The symbols move the points like this.
va: kizo->fuma, gune->tife, sizi->nuku, gego->gune, nuku->feta, fito->vupe, reva->vuto, tela->gaku, dodu->fito, zaso->tiva, mezi->neti, mero->damo, topo->tude, siba->pofe, vuto->gosa, radi->mero, seza->radi, feta->bezi, nese->dodu, fiba->runu, bezi->gego, vupe->tegi, gaku->fiba, gosa->bava, bava->seza, guve->tela, tife->vasu, neti->sizi, damo->bifo, tutu->genu, bifo->guve, fuma->mezi, runu->digi, tude->kizo, vasu->zaso, genu->topo, pofe->tutu, tiva->siba, tegi->reva, digi->nese
ka: kizo->mero, gune->fito, sizi->gosa, gego->vupe, nuku->vuto, fito->gune, reva->feta, tela->tutu, dodu->tife, zaso->digi, mezi->seza, mero->kizo, topo->bifo, siba->fiba, vuto->nuku, radi->fuma, seza->mezi, feta->reva, nese->vasu, fiba->siba, bezi->tegi, vupe->gego, gaku->pofe, gosa->sizi, bava->neti, guve->genu, tife->dodu, neti->bava, damo->tude, tutu->tela, bifo->topo, fuma->radi, runu->tiva, tude->damo, vasu->nese, genu->guve, pofe->gaku, tiva->runu, tegi->bezi, digi->zaso

The rows follow the links: the fewer symbols apart two points are, the more alike their rows tend to be.

Each row is also shifted at random along 3 hidden directions that mean nothing.

Rows with their points:
-30 0 -17 17 -2 2 -3 3 -12 -11 -26 -33 -15 -10 -17 11 -11 -16 22 -13 6 1 4 -1 -18 -29 -9 10 11 -19 -4 -> mezi
34 5 21 -11 1 10 4 5 19 21 22 26 14 2 2 -5 1 0 -4 -3 -9 -2 16 3 31 29 12 -10 1 9 -6 -> nese
19 4 31 0 15 39 0 4 7 37 10 -4 10 2 4 13 3 -27 1 -11 -7 -25 27 3 30 38 -5 5 11 10 -17 -> gune
22 6 20 -12 8 31 5 3 -3 10 14 4 1 6 17 1 -10 -7 -20 8 -10 -15 1 -6 22 41 -10 1 5 24 8 -> fito
17 -9 -14 10 -4 -4 1 1 -3 -9 -14 -30 0 -19 -23 4 -12 -4 22 -15 4 9 5 8 -9 -30 -5 -2 12 -17 -8 -> neti
13 -14 7 5 -5 -17 8 0 18 27 -8 -4 15 6 -18 6 21 -3 20 -25 -20 7 16 7 10 -4 4 -10 2 -34 -23 -> fiba
-6 -11 -6 -1 1 -7 16 2 -15 -13 -12 -13 -8 16 13 -3 -1 15 -24 20 -17 0 -30 -6 -10 6 -25 -5 -10 2 23 -> reva
-10 10 0 3 -4 14 -9 3 27 9 10 23 2 -1 -1 -10 -2 -24 5 -21 4 14 35 5 9 14 20 -13 5 -16 -19 -> bezi
41 -11 8 22 13 15 2 4 5 20 -14 -34 1 -9 -19 17 9 -34 21 -30 -14 -17 24 3 3 5 -14 -8 15 -27 -39 -> gaku
-29 -13 -5 10 5 -22 10 -5 -1 -1 -20 9 -12 33 17 -4 38 7 -19 10 -21 -3 -25 -13 -21 17 -12 -3 -20 -23 -5 -> siba
-32 6 8 -9 -7 23 12 6 9 5 4 3 1 12 13 -6 -17 -18 -21 -9 -19 6 15 5 23 33 -10 -8 12 -1 21 -> tife
2 -3 13 5 16 20 9 2 -20 6 -15 -19 -11 20 17 12 8 -12 -22 11 -19 -29 -16 -14 -6 32 -31 6 -1 2 -1 -> tegi
-27 18 -3 -1 4 6 -19 -7 -20 -11 2 -2 -9 -11 5 5 -3 4 4 17 26 -15 -11 -5 -10 -14 8 24 -1 25 6 -> tude
-22 3 11 7 2 0 -2 -2 24 28 1 26 2 19 3 -3 28 -20 -2 -20 -13 -4 22 -1 9 30 17 -8 -2 -28 -29 -> digi
28 -1 -5 -9 -1 -19 -5 -5 -1 -19 14 26 -2 4 16 -15 8 31 -15 27 9 4 -22 -6 -12 -1 5 -6 -21 22 8 -> tutu
55 -11 -7 4 9 -12 4 -2 -12 -14 -4 -5 -5 -1 4 6 13 21 -6 22 1 -12 -26 -6 -20 -8 -13 -4 -13 13 -5 -> gosa
31 14 -4 16 21 26 -24 -7 -7 -13 6 1 -14 -18 1 11 5 -15 13 12 37 -32 3 -10 -22 -8 7 15 2 22 -35 -> radi

Complete each set of four: the symbols that take the first to the second take the third to the fourth.
Answers are names.
12 -11 9 -4 -10 -21 8 0 23 29 3 20 20 8 -11 -7 17 8 11 -19 -15 19 16 8 16 4 17 -14 1 -25 -12
to 2 12 14 -10 -2 22 2 4 14 10 15 21 1 10 15 -10 -5 -10 -21 2 -7 -1 10 -1 21 35 4 -6 0 11 7
as 29 1 -11 -8 0 -21 -14 -5 -7 -18 16 19 6 -13 -5 -4 5 37 8 23 25 3 -17 2 -11 -30 15 3 -10 23 2
to damo

2 8 -8 15 6 23 -9 -1 -23 -16 -15 -38 -16 -24 -12 14 -17 -20 16 -1 17 -21 3 -3 -15 -18 -14 15 14 5 -6
to -1 8 17 3 9 27 -5 0 16 29 12 11 3 0 3 7 4 -32 5 -15 -2 -13 33 1 19 29 11 -1 12 -5 -24
as -12 4 -23 25 -8 2 -10 1 24 -15 -12 3 -14 -4 -4 -14 0 -34 6 -25 7 19 32 5 -18 -10 11 -21 10 -38 -30
to zaso

-43 13 -11 -8 -13 -5 -14 -1 -8 -10 10 -3 6 -20 -12 -1 -24 12 20 -4 25 11 3 7 2 -34 19 19 8 14 19
to -21 -7 19 2 11 16 19 7 -3 23 -9 -12 2 22 13 14 7 -15 -16 -9 -29 -14 -2 -4 14 37 -24 4 5 -11 4
as 0 -5 -18 9 -11 -16 1 3 8 -6 -13 -11 2 -9 -21 -2 -3 -7 21 -20 1 20 13 5 -9 -28 7 -11 5 -30 -14
to digi

39 -8 -14 -6 -5 -25 4 -1 -10 -29 4 10 -2 1 5 -13 -3 38 -12 27 3 13 -29 1 -16 -20 -5 -11 -14 12 19
to 30 18 3 9 15 22 -20 -6 -17 -11 10 2 -10 -14 11 6 2 -2 0 27 28 -33 -6 -11 -14 1 4 15 -2 37 -17
as 27 8 -3 -3 6 -6 -13 -6 -7 -12 12 18 -7 -5 10 -3 11 19 -6 29 22 -13 -18 -10 -10 -1 7 7 -13 30 -7
to bava

-19 -5 12 -10 -3 10 17 4 3 13 0 -7 3 18 8 -3 -7 -5 -20 -2 -27 3 -5 2 20 30 -20 -4 3 -2 25
to 0 1 10 -23 -3 9 12 11 -8 0 8 -1 4 11 16 -9 -15 9 -27 15 -17 -1 -17 1 17 23 -14 -5 -3 22 36
as 10 -6 -14 -1 -13 3 7 11 6 -18 -3 -32 4 -21 -18 -9 -37 -8 10 -26 -5 24 19 14 9 -25 -6 -15 18 -14 14
to tude

6 10 11 -14 -4 20 -5 7 18 12 22 18 12 -7 3 -7 -13 -15 -4 -11 -1 12 29 9 27 19 14 -10 13 4 1
to -28 -5 0 7 -2 4 1 0 -7 12 -16 -31 6 -12 -26 21 -6 -16 26 -23 -1 0 13 5 5 -19 -3 12 13 -14 -3
as -23 -14 11 -11 -2 -6 23 3 0 6 -9 -6 2 24 13 -1 1 9 -24 2 -29 10 -16 0 10 21 -20 -5 -4 -11 25
to radi

43 -1 -11 6 8 -10 -11 -6 -7 -22 1 6 -9 -4 4 -1 10 16 -3 22 17 -8 -15 -9 -25 -15 -2 -4 -10 12 -15
to 44 -9 -2 0 8 -11 1 -4 0 -18 2 13 -9 7 14 -10 12 18 -19 24 -3 -5 -22 -7 -15 12 -7 -15 -16 9 -3
as 10 13 6 14 16 17 -23 -7 -18 9 4 -5 1 -19 -8 22 9 -10 27 9 29 -34 6 -7 -8 -15 10 30 3 25 -28
to zaso

9 -5 -7 18 18 17 8 5 -14 -20 -20 -25 -27 14 19 1 2 -18 -34 16 -13 -20 -21 -14 -23 24 -34 -4 -5 -3 -3
to -1 -7 -24 6 -1 -8 6 4 -6 -41 -14 -3 -24 12 17 -18 -8 6 -25 18 -4 7 -28 -11 -30 -1 -21 -11 -10 -4 17
as 71 -15 9 -1 11 6 18 9 -5 1 1 -19 -1 6 10 1 -2 6 -24 13 -25 -13 -16 0 8 23 -30 -19 -4 8 7
to siba

-14 13 -9 3 7 -3 -18 -9 -7 -21 4 23 -15 4 15 -9 13 7 -11 25 20 -11 -14 -12 -25 -1 10 9 -14 15 -10
to -53 11 -11 2 -1 5 -10 -7 -23 -12 -9 -16 -11 -11 -4 11 -5 -3 12 5 21 -6 -10 -6 -16 -22 4 30 2 9 9
as 20 0 3 -3 -8 -10 -4 -3 19 24 10 16 19 -8 -18 2 14 1 24 -17 0 12 23 10 16 -7 22 -8 5 -11 -17
to gune

